Below are the code and all the weights of a small trained network. Each question names an input and a class and asks about switching units off, where a switched-off unit gives its printed mean instead of its output.

import numpy as np


def w(rows, s, z=0):
    codes = np.array(rows[::2]) - 128.0
    scale = np.full(codes.shape[1], s)
    scale[-1] = z or s
    return codes * scale


def norm(h):
    return h / np.sqrt((h * h).mean(-1, keepdims=True) + 1e-5)


def f(y):
    return y / 2 * (1 + np.tanh(0.7978845608 * (y + 0.044715 * y**3)))


def log_softmax(a):
    a = a - a.max(-1, keepdims=True)
    return a - np.log(np.exp(a).sum(-1, keepdims=True))


def net(x, mask):
    res = np.array(x, float).reshape(1, 7) / 4 @ E
    u = 0
    for l in range(4):
        y = f(norm(res) @ A[l][:, :-1].T + A[l][:, -1])
        res = res + np.where(mask[u : u + 3], y, B[l][:, -1]) @ B[l][:, :-1]
        u += 3
    return log_softmax(norm(res)[-1] @ U[:, :-1].T + U[:, -1])


A, B = {}, {}
E = w([
[234,103,209,133,196,161],'x0',
[185,204,193,108,88,71],'x1',
[189,168,82,130,10,168],'x2',
[155,148,121,94,143,108],'x3',
[110,128,79,253,146,112],'x4',
[151,40,75,78,108,103],'x5',
[146,79,50,128,157,84],'x6',
],0.0057)
A[0] = w([
[152,195,92,3,181,64,54],'0.n0',
[105,145,105,218,43,189,250],'0.n1',
[73,161,161,87,82,109,222],'0.n2',
],0.004,0.0015)
B[0] = w([
[48,142,99,1,88,238,183],'0.n0',
[109,164,102,63,212,195,254],'0.n1',
[79,209,110,164,130,177,225],'0.n2',
],0.0072,0.0017)
A[1] = w([
[106,223,194,86,128,102,238],'1.n0',
[142,146,218,187,255,165,146],'1.n1',
[58,162,150,198,190,130,253],'1.n2',
],0.0061,0.0016)
B[1] = w([
[252,152,85,130,208,192,253],'1.n0',
[156,122,73,126,170,138,251],'1.n1',
[192,121,102,255,151,82,239],'1.n2',
],0.0082,0.0035)
A[2] = w([
[82,157,107,78,186,237,253],'2.n0',
[144,114,189,119,224,46,81],'2.n1',
[124,157,26,142,86,254,123],'2.n2',
],0.0058,0.0018)
B[2] = w([
[179,175,49,111,109,153,252],'2.n0',
[58,155,60,113,86,162,163],'2.n1',
[107,189,109,101,6,170,237],'2.n2',
],0.012,0.0039)
A[3] = w([
[170,115,106,74,137,130,3],'3.n0',
[16,166,43,165,142,51,232],'3.n1',
[255,149,67,132,141,138,61],'3.n2',
],0.0082,0.0011)
B[3] = w([
[189,2,242,73,134,92,157],'3.n0',
[242,90,193,156,239,153,201],'3.n1',
[159,119,61,7,164,154,254],'3.n2',
],0.0058,0.0065)
U = w([
[139,181,227,100,113,123,85],'0',
[91,147,169,196,58,99,41],'1',
[113,158,159,129,91,111,63],'2',
[129,48,129,41,135,103,104],'3',
[141,123,110,223,202,139,194],'4',
[57,137,252,167,83,87,10],'5',
[57,139,224,159,84,70,1],'6',
[120,187,92,86,61,167,189],'7',
],0.014,0.0065)

Each question gives the input, the list of numbers given to net, and the class t.
The units are the neurons (one row each of A and B). Each row of codes is followed by its name. A weight is (code - 128) times the scale printed after its matrix; where a second scale follows, it is the last column's (A, B and U).
mask holds one flag per neuron, layer by layer. A switched-off neuron (its flag False) gives its mean, the last column of its row in B, instead of its output. The means were averaged over made-up inputs and are rounded, as every weight is.
A unit's drop is (log p(t) with every unit on - log p(t) with that unit switched off) / (log p(t) with every unit on - log p(t) with every unit switched off).
The circuit of an input: a set's keep is (log p(t) with only the set's units on - log p(t) with every unit switched off) / (log p(t) with every unit on - log p(t) with every unit switched off). Starting from all 12 units, units are removed one at a time, each time the one whose removal leaves the highest keep (on an exact tie, the one counted first), for as long as the keep stays at least 0.8.
units of the circuit, in order: the units of the circuit, biggest drop first
top k neurons: the k neurons with the biggest drops, biggest first
top k neurons in layer l: the k neurons of layer l with the biggest drops, biggest first
drop when u is switched off: that unit's drop, to one decimal
input [-7,-5,0,-7,1,-2,-5], class 4: units of the circuit, in order : 3.n1
input [2,8,4,-2,7,-7,-8], class 4: top 2 neurons : 0.n0; 1.n2
input [6,5,2,5,4,5,-4], class 3: units of the circuit, in order : 2.n2; 3.n2; 1.n2; 3.n0
input [7,2,2,-7,-5,-2,-4], class 3: top 2 neurons : 3.n2; 2.n2
input [-8,-5,0,2,3,-3,-8], class 4: top 4 neurons : 1.n2; 0.n0; 3.n1; 3.n2
input [6,-5,5,5,8,8,0], class 3: top 2 neurons in layer 1 : 1.n2; 1.n0
input [6,6,-1,3,0,0,6], class 3: top 2 neurons : 2.n2; 3.n0
input [2,0,-1,1,2,7,-2], class 3: top 2 neurons : 1.n2; 2.n2
input [-3,1,-1,0,1,-3,-1], class 4: top 2 neurons : 1.n2; 0.n0
input [7,2,4,-1,-5,-4,6], class 3: top 2 neurons : 2.n2; 3.n0
input [2,-3,-3,0,-2,-7,-8], class 4: top 2 neurons : 1.n2; 0.n0
input [5,6,-1,3,2,-2,-8], class 4: top 2 neurons in layer 2 : 2.n2; 2.n0
input [4,4,6,1,-3,3,7], class 3: top 2 neurons in layer 2 : 2.n2; 2.n0
input [-5,7,-7,1,3,-2,-5], class 4: units of the circuit, in order : 1.n2
input [0,4,4,4,7,8,1], class 3: top 2 neurons in layer 1 : 1.n0; 1.n2
input [7,7,0,-6,3,2,-2], class 3: top 2 neurons in layer 3 : 3.n2; 3.n1
input [-3,-8,-5,4,-5,-6,0], class 4: top 2 neurons in layer 1 : 1.n2; 1.n0
input [5,-1,-4,4,2,6,-8], class 3: top 2 neurons in layer 1 : 1.n1; 1.n2
input [8,4,-2,3,4,3,3], class 3: top 2 neurons in layer 1 : 1.n2; 1.n0
input [-8,-1,-6,-2,-2,-3,-7], class 4: drop when 0.n0 is switched off : 0.1
input [-4,0,-7,-8,-4,-2,-5], class 4: drop when 1.n2 is switched off : 0.5
input [1,4,0,-1,1,8,0], class 3: drop when 2.n2 is switched off : 0.6
